Each row has a class, written after it.
[ -19   -4   88    9  103   76   68   20 -185  124 -115  801  -42 -310
   85  146   76  148 -142 -222  159  -35 -324  120  -64 -264  218 -110
  118  397 -117  102]  A
[ -75  -35   85   45   96  113 -190   41  -69   27 -187  861   79 -229
   77  163  194  205 -123 -281  196  121 -286   80  -46 -284   99  -46
  157  487  -35   16]  L
[ 132  314  176  -44   -5  604  -73  197   -2  208  234  -29   57 -387
  -27   64  -61  249   87 -298  -81  226  275  366  835 -320  160 -299
  -42  213  -54  538]  M
[ -98  -23   63   25  184  153 -185  140  -31   37 -119  898   21 -272
   13   64  194  242 -198 -286  108   99 -326  153  -71 -297  142  -62
  134  577  -66   69]  S
[ 111  289  114   43   78  477   79  200  -85  244  305 -109  -28 -334
   40   -4  -97  133   79 -167    9  215  353  274  832 -236   87 -200
  -77   88  -47  494]  V
[ -78  -41  162   44   73   98  -77  -61  -96  117 -197  853   37 -204
   45   93   80  245 -183 -277  196   74 -324   97  -32 -279   58  -14
  131  426  -67   93]  A
[  14  199    0 -138 -180   87 -705  490  106 -294 -103  -68 -155  -62
   39  -80  255   40   49    4 -237  -71  568  419  -99  -85 -168 -446
  -73  -16 -157  141]  K
[  18  -45  171   52   70   35   87  -29 -201  148  -99  703  -27 -243
   75  140   49  198  -90 -163  168  -51 -297  125  -46 -211  158 -106
  138  398  -77  128]  V
[-128  -65  190   46   31   53  -98 -113  -85  110 -269  761   63 -116
  127  125   90  248 -135 -261  193  106 -349   34    2 -259   65   -3
  138  454  -32   28]  D
[  20   71   51 -155 -128   38 -696  518   70 -245 -150   61 -136    8
   51 -135  235   93  -12   16 -157  -61  657  453 -107 -130 -238 -412
  -48   70 -181  236]  V
[ 107  380  230   46   41  493   90   90  -79  234  452 -192  -76 -343
   -5   40 -188  218   81 -215 -116   83  260  305  716 -262  230 -210
 -161  194  -39  485]  K
[  33  155  -74 -130 -200  -15 -626  542   95 -295 -184  112 -111  -66
   -6 -119  315   17   39   -9 -199  -69  530  386 -137 -145 -207 -467
  -61  -71 -164  212]  F
[ 209  341  213   33  -18  449   74  196  -78  305  291  -80  -25 -363
  110    7 -127  255  107 -244  -43  186  375  407  782 -404  129 -354
  -65  102 -142  519]  L
[ 132  372  227  -15   44  581  -25  266  -29  267  360 -128  -39 -326
  -11  -29  -56  213   37 -218  -84  238  408  390  824 -304  155 -252
 -121  250 -115  517]  D
[ -17  171  -74  -97 -188   22 -581  497  140 -231 -203    5  -90 -114
  -17 -129  278   82   -2   16 -170  -12  503  401  -49 -138 -159 -417
  -36  -49 -170  117]  F
[ 132  308   44   49  117  467   16  338  -10  285  270  -67 -111 -423
   53  -27    4  146   72 -185 -102  224  371  347  852 -270   91 -293
  -27   37 -130  455]  D
[ -18  100  -82   -3 -147  -27 -589  536  170 -235 -168  -40 -202 -116
   15  -82  242   82   47  -11 -187 -112  592  413  -14 -245 -175 -510
  -54 -219  -40  192]  S
[ -81  -17  104   72   98   61  -17    9  -92  123  -94  814  -46 -332
   95  184  131  179 -133 -196  151  -54 -303  132  -53 -274  133  -91
  138  290    8   49]  M
[ -99  -90  108  -15  112  143 -220   57  -16   79 -196  866   81 -238
   37   95  191  291 -190 -272  197  119 -317  123    3 -333  111  -34
  202  566  -69   39]  S
[  17  102  -70 -148 -237   -3 -647  523  103 -339 -188   53  -26   -5
  -59 -134  271   12   41    4 -190  -63  491  392  -27 -176 -194 -424
  -68  -47 -183  238]  V
[  67  365  213  110    9  388  196   49 -147  291  330 -187 -115 -331
   96   69 -209  207  119 -176   51  105  288  271  719 -283  172 -246
 -171   17   10  499]  A
[  46  157  -41 -109 -161  -39 -553  531   66 -246 -134  -11 -178  -98
   13  -85  250   87    2   72 -173 -164  590  437 -189  -84 -126 -475
 -119 -127 -196  197]  A
[-121  -66   83   27   89   37  -93   27  -68   37 -226  797   32 -261
   62  179  185  221 -153 -271  165   19 -359   56  -78 -272  152  -57
  155  435  -38   22]  K
[-165  155  -94  -63 -232   12 -634  491  207 -288 -313   17  -75  -46
   21  -62  317   57    9  -62 -153  -18  564  377  -28 -189 -232 -430
  -94 -127  -19  140]  F
[ -58  189    6 -176 -234   50 -712  508   86 -342 -205   45  -62   -3
   44 -158  219   57   -6  -26 -169   -1  527  403 -143 -192 -192 -378
 -116   -2 -182  215]  M
[ -41  147  -45  -90 -217  -23 -602  542   95 -326 -164   66 -118  -82
  -76  -71  279    3  -13   44 -157 -156  626  388  -52 -203 -145 -413
 -130 -151 -124  234]  A
[ -32  164   29  -39 -131   32 -561  543  114 -250 -157   -8 -165  -82
   15  -69  214  124    5   23 -224 -116  622  522  -37 -174 -175 -500
 -107  -98  -92  278]  M
[ -72  -54  121   52  110   38    0  -54 -113   87 -136  803   15 -255
  104  106   79  225 -155 -203  139   -1 -393  126 -135 -252  157  -70
  170  434  -22   38]  S
[ 206  304  125  -47   78  547  -68  254   -4  263  283 -127  -38 -343
  -16  -25  -12  221  104 -198 -149  254  346  406  839 -181   85 -329
   -7  188 -117  490]  D
[  13  -28  111   50  111    6   71    4 -171  132  -75  829  -21 -321
  101  160   95  174 -107 -167  115  -85 -315  183  -21 -220  175 -123
  172  376 -112  114]  X
[  25  -75  100   47  127    6    9   40 -127  183  -64  818  -84 -296
  133  121  137  149 -120 -166   95  -57 -302  171  -47 -268  115 -122
  200  326 -119   96]  D
[ -23  116   48 -167 -133   15 -726  500   98 -235 -161   94 -161   15
   87 -119  201   43    1   18 -175  -20  620  502  -25 -190 -256 -427
    1   67 -244  249]  X
[  14   99    2 -141 -119  -17 -692  533  105 -292 -158  110 -142   -1
   91 -118  233  -16  -14   17 -169  -64  684  462  -48 -194 -257 -428
  -29   -8 -180  256]  X
[ -20  -26  132   21   70   51  -48  -19 -172   57 -185  858   84 -183
   92  123  110  208 -116 -244  190   95 -344   74  -86 -256  113  -57
  134  456  -91   70]  L
[ -18  -53  217    6   46  115  -34 -102 -103  182 -152  770  100 -183
   31  106   69  267 -168 -215  102   69 -381  142    0 -188  117    5
  167  481 -108   82]  D
[  -4  129  -51 -123 -192   65 -621  502  152 -277 -191  -38  -85 -127
   38  -35  301  172   47   -4 -160  -87  492  418 -109 -140  -60 -522
  -52  -24 -116  146]  S
[ 175  311  125    4  142  537  -26  306  -70  315  367  -96  -83 -388
   -2  -80  -52  204   54 -147  -75  248  385  411  815 -234   95 -240
   -7  179 -104  447]  S
[  62  391  247  108  -43  458   66  118  -96  318  305 -135  -72 -354
  154   63 -109  252  117 -182  -14  142  321  340  784 -286  146 -261
 -141   82  -49  459]  D
[ -85  -77  224   40   61   59  -89  -89 -122   93 -222  744   59 -128
   19  130  108  321 -124 -237  159   50 -368   58  -43 -182   62   -1
  159  485  -53   37]  K
[ -38  142  -85 -124 -247  -10 -691  529  170 -326 -229   83  -56  -44
   45  -92  348   58   12   -8 -192  -75  506  363 -110 -152 -186 -426
 -102  -97 -170  182]  D
[ -96  136  -69  -58 -192    6 -619  514  190 -337 -285  -84 -145  -55
   24  -40  226   68   60  -54 -236  -86  590  418  -27 -200 -185 -532
 -103 -196  -21  222]  M
[ 118  293   79   50  115  440  -51  286   36  240  307  -67 -101 -421
  112   26  -11  122  110 -194  -48  227  396  426  823 -311   36 -347
   23   27  -89  476]  X
[  -2  127  -68 -129 -210  -25 -662  557  118 -306 -154   70 -107  -55
   70 -119  251   12   10   -1 -188 -124  551  402 -132 -234 -190 -408
  -97 -127 -175  223]  M
[ -10  -27  120   30   93   69   24   18 -176  154  -89  816  -41 -288
  174  123   87  193 -102 -191  163  -39 -336  143  -24 -297  132 -108
  158  353 -127   96]  M
[ -24  135 -126  -89 -206  -29 -585  500  182 -275 -238   28 -125  -86
   22  -40  301  -16   60  -39 -209  -89  525  403  -24 -196 -190 -526
  -40 -156  -59  170]  F
[ -50  -65  135   60   77   98  -87  -30 -100  152 -168  856   38 -248
   64   74  111  268 -155 -310  141   47 -343   95  -92 -282   92   -7
  163  489  -74   34]  F
[  67  375  265   94  -28  415  103  149 -126  308  296 -252  -66 -328
   87   49 -159  340  121 -184  -14  120  308  353  793 -302  185 -254
 -144  151 -101  492]  K
[ 200  329  252  -16   53  518   45  220  -59  303  364 -149  -58 -293
   54  -30  -99  212   55 -154  -69  185  460  407  834 -277   94 -272
  -81  196 -111  590]  D
[  31  107  -58 -133 -151   50 -603  509  142 -284 -154   -6  -98  -96
   63  -81  281   84   29   33 -192 -100  552  370  -49 -133 -147 -463
  -56 -111 -178  123]  M
[ -18  -18  126   94  102   52   -2   32 -181  179  -73  788  -79 -339
   80  137   83  197 -128 -227  128  -62 -316  147  -43 -289  157  -45
  166  382  -85   98]  K
[ -61  128  -47  -47 -178    1 -667  496  172 -265 -169   22 -124  -77
  136  -54  243   41   65  -48 -183  -64  592  455   48 -243 -221 -482
  -54 -150 -145  204]  X
[ 117  323  127 -102    8  583  -47  215   52  148  249  -62   98 -346
  -79   65  -40  217   56 -303 -116  208  270  307  764 -268  194 -267
 -106  230  -32  547]  M
[  39  147   25  -82 -202  -29 -664  544   72 -175 -120  156 -151  -76
    6 -156  278   64   12    5 -211  -87  592  454 -105 -191 -266 -409
  -49  -84 -215  213]  F
[ -93  104 -124   18 -183  -46 -591  521  217 -288 -170   16 -161 -108
    4  -18  313    0   43  -30 -219 -177  592  383  -58 -227 -187 -468
  -99 -227   11  150]  F
[  31  -77  211   64  118   23  -44  -32 -114  199  -37  815  -26 -210
   55   52   70  244 -166 -139   50  -33 -329  225  -54 -232   68  -40
  190  423 -163   97]  D
[-110  -78  227   16   89   78  -37 -102 -112  130 -176  896   77 -153
   16   92   80  303 -215 -276  175   38 -305  103  -48 -234   70   34
  113  499  -47   77]  X
[ -17  -41  109   -7   94   19  -22  -57  -88  109  -90  793   -1 -245
   96  115   61  198 -125 -193   68  -35 -384  190  -93 -205  125 -115
  179  402 -158   75]  X
[  43  -77   73   57  100  -72   34   61 -123  175  -94  786  -66 -330
  148  164  100  152  -64 -153  125  -87 -286  232    4 -301  108 -181
  240  268 -158  177]  X
[-122  150  -37  -51 -275  -24 -668  510  191 -273 -316   14  -93  -56
  -14  -63  316   79   36  -72 -175  -42  594  400  -46 -229 -234 -466
  -86 -160  -42  153]  F
[ 153  235  258    3  -47  402  106  143  -72  264  263 -138   24 -254
  158   23 -110  270  112 -206   61  122  368  313  772 -424  117 -304
  -77  107  -48  571]  S
[-143  -56   62   18  134   91 -226  115   22   28 -214  899   19 -255
   31   76  215  230 -202 -302  180  131 -278  122  -27 -380   68  -83
  171  476   -7   65]  S
[  51  -69  131    0   79  -71   72 -130 -174  159  -62  749   -8 -195
  160  141    8  196  -76 -134  111  -95 -440  156 -189 -134  127  -86
  182  369 -162  108]  X
[ -11  154  -41 -110 -205   -1 -708  535  110 -345 -169   70  -77  -32
   -4  -59  326   71   46   -6 -186  -66  600  380 -181 -120 -183 -434
 -117  -74 -118  148]  L
[ 192  320  218   26    0  481   89  208  -79  305  352 -135  -37 -372
    1  -26 -135  275   75 -180  -56  118  374  382  806 -345  180 -283
  -77  155  -83  553]  S
[  57 -101  106   49  113   12   33  -51 -111  204  -61  811  -33 -317
   76  123   73  221 -132 -174   96  -89 -361  225  -47 -256  113 -125
  220  294 -132   88]  A
[  65  135   49 -132 -114   47 -701  560   41 -214  -90   70 -207   17
   34 -157  261   31    0   56 -243  -66  685  475 -114  -72 -267 -418
  -75  -11 -188  263]  D
